Here is a tiny trained network, its code and every weight. The questions are about switching its units off for an input and a class, where a switched-off unit gives its printed mean instead of its output.

import numpy as np


def w(rows, s, z=0):
    codes = np.array(rows[::2]) - 128.0
    scale = np.full(codes.shape[1], s)
    scale[-1] = z or s
    return codes * scale


def f(y):
    return y / 2 * (1 + np.tanh(0.7978845608 * (y + 0.044715 * y**3)))


def log_softmax(a):
    a = a - a.max(-1, keepdims=True)
    return a - np.log(np.exp(a).sum(-1, keepdims=True))


def net(x, mask):
    res = np.array(x, float).reshape(1, 8) / 4 @ E
    y = f(res @ A[0][:, :-1].T + A[0][:, -1])
    res = res + np.where(mask, y, B[0][:, -1]) @ B[0][:, :-1]
    return log_softmax(res[-1] @ U[:, :-1].T + U[:, -1])


A, B = {}, {}
E = w([
[127,125,145,136,124,147,123,118],'x0',
[125,130,142,128,124,145,122,123],'x1',
[219,133,38,150,42,129,36,112],'x2',
[123,128,126,135,128,131,123,133],'x3',
[115,127,112,133,131,121,121,137],'x4',
[128,149,148,121,120,144,121,128],'x5',
[190,180,114,154,253,105,63,82],'x6',
[96,182,5,157,113,210,226,83],'x7',
],0.012)
A[0] = w([
[234,115,92,146,46,147,75,111,199],'neuron 0',
[135,174,60,155,174,174,158,44,69],'neuron 1',
[107,119,194,93,247,111,128,124,188],'neuron 2',
[44,138,78,116,57,200,216,148,140],'neuron 3',
[159,239,86,210,179,153,203,87,47],'neuron 4',
[152,157,105,165,174,109,159,137,123],'neuron 5',
[46,105,130,112,140,125,176,143,131],'neuron 6',
[91,126,100,185,20,110,182,83,114],'neuron 7',
[96,55,164,86,76,163,129,184,165],'neuron 8',
[112,172,95,197,208,176,133,44,126],'neuron 9',
[165,127,147,158,159,63,2,120,126],'neuron 10',
[100,46,187,62,3,87,122,162,196],'neuron 11',
[30,150,163,111,168,139,224,152,254],'neuron 12',
],0.0091,0.007)
B[0] = w([
[159,136,48,114,70,126,101,138,245],'neuron 0',
[39,123,92,68,66,133,102,210,187],'neuron 1',
[81,171,202,184,205,106,141,123,208],'neuron 2',
[204,144,111,128,51,130,173,37,248],'neuron 3',
[112,65,140,114,85,99,109,169,189],'neuron 4',
[125,124,141,130,137,91,109,152,149],'neuron 5',
[142,86,138,96,139,105,136,84,185],'neuron 6',
[145,190,43,167,101,212,139,91,198],'neuron 7',
[132,87,116,64,106,110,135,149,206],'neuron 8',
[117,10,124,62,167,117,128,154,190],'neuron 9',
[254,108,146,97,150,76,134,80,232],'neuron 10',
[64,86,106,86,108,145,100,240,252],'neuron 11',
[152,85,200,49,140,86,199,75,245],'neuron 12',
],0.0096,0.016)
U = w([
[2,65,188,71,119,124,145,190,253],'0',
[219,99,153,101,102,111,132,9,93],'1',
[109,84,81,125,66,156,25,249,136],'2',
[101,207,67,219,29,207,130,109,48],'3',
[93,155,220,208,230,116,102,120,84],'4',
],0.009,0.0031)

Each question gives the input, the list of numbers given to net, and the class t.
The units are the neurons (one row each of A and B). Each row of codes is followed by its name. A weight is (code - 128) times the scale printed after its matrix; where a second scale follows, it is the last column's (A, B and U).
mask holds one flag per neuron, in row order. A switched-off neuron (its flag False) gives its mean, the last column of its row in B, instead of its output. The means were averaged over made-up inputs and are rounded, as every weight is.
A unit's drop is (log p(t) with every unit on - log p(t) with that unit switched off) / (log p(t) with every unit on - log p(t) with every unit switched off).
The circuit of an input: a set's keep is (log p(t) with only the set's units on - log p(t) with every unit switched off) / (log p(t) with every unit on - log p(t) with every unit switched off). Starting from the 12 units with the biggest drops (on a tie, the unit counted first), units are removed one at a time, each time the one whose removal leaves the highest keep (on an exact tie, the one counted first), for as long as the keep stays at least 0.8.
circuit, biggest first: the units of the circuit, biggest drop first
k most important neurons: the k neurons with the biggest drops, biggest first
drop of u: that unit's drop, to one decimal
input [2,-4,-8,4,-5,7,-7,2], class 1: circuit, biggest first => neuron 3
input [-8,2,-1,-3,-5,1,6,-5], class 4: 2 most important neurons => neuron 2; neuron 3
input [-1,-3,0,3,6,0,-7,8], class 1: 3 most important neurons => neuron 12; neuron 3; neuron 6
input [6,-2,1,-6,6,-8,0,6], class 3: circuit, biggest first => neuron 10; neuron 7
input [2,5,2,-6,-6,8,0,7], class 3: 2 most important neurons => neuron 3; neuron 11
input [8,-3,0,4,1,1,7,4], class 0: 2 most important neurons => neuron 9; neuron 0
input [-8,8,7,1,8,-3,2,1], class 2: 3 most important neurons => neuron 3; neuron 12; neuron 0
input [-8,-5,0,-6,6,6,-6,8], class 1: 4 most important neurons => neuron 12; neuron 3; neuron 6; neuron 11
input [-2,-4,-1,8,8,8,5,0], class 4: 2 most important neurons => neuron 11; neuron 3
input [-7,-1,-1,2,-8,-3,-6,4], class 1: 2 most important neurons => neuron 12; neuron 3
input [2,8,4,-2,8,-3,-7,2], class 3: 2 most important neurons => neuron 7; neuron 3
input [6,-7,8,-3,-2,1,1,7], class 2: 3 most important neurons => neuron 1; neuron 9; neuron 4
input [-4,-2,-3,2,7,-5,-5,1], class 1: 2 most important neurons => neuron 3; neuron 1
input [2,-3,3,0,0,6,-8,1], class 3: circuit, biggest first => neuron 7
input [1,-1,0,5,-6,-4,7,6], class 0: drop of neuron 9 => 0.2
input [5,4,4,-4,6,-3,1,3], class 2: drop of neuron 9 => 0.1
input [-7,-8,-1,7,6,-6,-8,3], class 1: drop of neuron 12 => 0.2
input [4,7,3,-7,0,1,-2,0], class 2: 2 most important neurons => neuron 3; neuron 2
